Below is a small trained network, with its code and all its weights. Each question gives an input and a class and asks what happens when units are switched off, that is, made to give their printed mean instead of their output.

import numpy as np


def w(rows, s, z=0):
    codes = np.array(rows[::2]) - 128.0
    scale = np.full(codes.shape[1], s)
    scale[-1] = z or s
    return codes * scale


def f(y):
    return y / 2 * (1 + np.tanh(0.7978845608 * (y + 0.044715 * y**3)))


def log_softmax(a):
    a = a - a.max(-1, keepdims=True)
    return a - np.log(np.exp(a).sum(-1, keepdims=True))


def net(x, mask):
    res = np.array(x, float).reshape(1, 8) / 4 @ E
    y = f(res @ A[0][:, :-1].T + A[0][:, -1])
    res = res + np.where(mask, y, B[0][:, -1]) @ B[0][:, :-1]
    return log_softmax(res[-1] @ U[:, :-1].T + U[:, -1])


A, B = {}, {}
E = w([
[56,187,61,65,137,108,180,93,120,142,125],'x0',
[134,234,64,208,131,152,186,80,110,96,169],'x1',
[96,84,105,111,194,104,81,89,89,56,80],'x2',
[117,254,170,109,63,139,133,127,105,32,84],'x3',
[82,100,98,186,135,94,25,111,137,150,64],'x4',
[104,172,157,123,41,115,117,163,67,96,73],'x5',
[193,139,173,140,67,107,146,24,126,130,209],'x6',
[112,81,153,126,122,148,174,193,40,144,146],'x7',
],0.0067)
A[0] = w([
[134,142,119,139,117,135,248,134,74,150,198,108],'n1',
[95,156,100,95,153,123,145,97,111,85,104,191],'n2',
[189,149,214,128,72,129,144,164,105,58,130,108],'n3',
[140,119,85,155,210,127,143,116,187,147,152,253],'n4',
[161,125,130,159,105,124,126,119,206,199,162,231],'n5',
[107,163,97,204,107,122,111,115,107,101,105,213],'n6',
[113,133,121,232,107,122,63,146,112,120,89,149],'n7',
[74,188,116,95,94,123,151,214,117,134,64,121],'n8',
],0.015,0.0027)
B[0] = w([
[136,115,101,117,106,103,212,120,33,162,181,234],'n1',
[105,127,103,96,121,125,126,97,132,73,89,203],'n2',
[167,124,253,170,120,143,110,124,122,76,145,224],'n3',
[128,123,91,135,201,139,127,141,182,93,170,232],'n4',
[131,132,115,117,92,125,125,137,207,197,158,224],'n5',
[126,201,108,166,132,137,111,115,96,142,90,210],'n6',
[126,157,115,166,164,125,86,114,90,203,100,216],'n7',
[107,118,103,102,83,143,166,196,148,100,45,253],'n8',
],0.017,0.012)
U = w([
[163,134,193,154,114,140,113,125,107,91,136,92],'0',
[106,130,122,98,88,143,137,172,122,93,77,90],'1',
[153,161,154,118,42,97,105,92,173,166,148,172],'2',
[106,2,129,90,185,100,51,153,116,164,99,254],'3',
[119,190,81,107,150,115,132,54,151,73,149,112],'4',
[121,185,108,168,137,130,84,112,90,151,96,112],'5',
[148,137,118,129,106,108,182,127,65,148,169,118],'6',
[145,110,98,154,174,153,130,179,180,156,162,85],'7',
],0.009,0.0027)

Each question gives the input, the list of numbers given to net, and the class t.
The units are the neurons (one row each of A and B). Each row of codes is followed by its name. A weight is (code - 128) times the scale printed after its matrix; where a second scale follows, it is the last column's (A, B and U).
mask holds one flag per neuron, in row order. A switched-off neuron (its flag False) gives its mean, the last column of its row in B, instead of its output. The means were averaged over made-up inputs and are rounded, as every weight is.
A unit's drop is (log p(t) with every unit on - log p(t) with that unit switched off) / (log p(t) with every unit on - log p(t) with every unit switched off).
The circuit of an input: a set's keep is (log p(t) with only the set's units on - log p(t) with every unit switched off) / (log p(t) with every unit on - log p(t) with every unit switched off). Starting from all 8 units, units are removed one at a time, each time the one whose removal leaves the highest keep (on an exact tie, the one counted first), for as long as the keep stays at least 0.8.
circuit, biggest first: the units of the circuit, biggest drop first
top k neurons: the k neurons with the biggest drops, biggest first
drop of u: that unit's drop, to one decimal
input [4,-2,0,-8,3,1,0,-1], class 7: top neuron => [n4]
input [4,4,2,-1,5,-5,-6,1], class 4: top 3 neurons => [n4, n2, n5]
input [4,3,-1,-4,5,-1,-3,-6], class 7: top 2 neurons => [n4, n5]
input [8,4,-1,7,6,2,5,7], class 1: top 2 neurons => [n8, n2]
input [-1,-6,3,4,2,-4,-1,-6], class 3: circuit, biggest first => [n6, n1]
input [-1,-5,2,-1,-7,-3,-5,3], class 3: top 2 neurons => [n6, n1]
input [0,8,5,1,2,3,6,-8], class 5: top 3 neurons => [n6, n7, n4]
input [0,2,8,-4,-3,1,5,-3], class 4: circuit, biggest first => [n8, n3, n7]
input [-3,6,-1,4,-1,6,-1,-2], class 0: top 2 neurons => [n3, n5]
input [-7,-6,-5,6,6,-2,-7,-7], class 5: top 2 neurons => [n7, n4]
input [2,-1,-2,7,-2,3,4,-1], class 0: drop of n3 => 1.4
input [1,1,8,-1,5,3,-4,1], class 5: drop of n7 => 0.4
input [-4,-1,4,6,-6,8,5,8], class 0: drop of n3 => 3.5
input [-6,-5,5,-8,-8,-8,-4,0], class 7: drop of n2 => 0.0
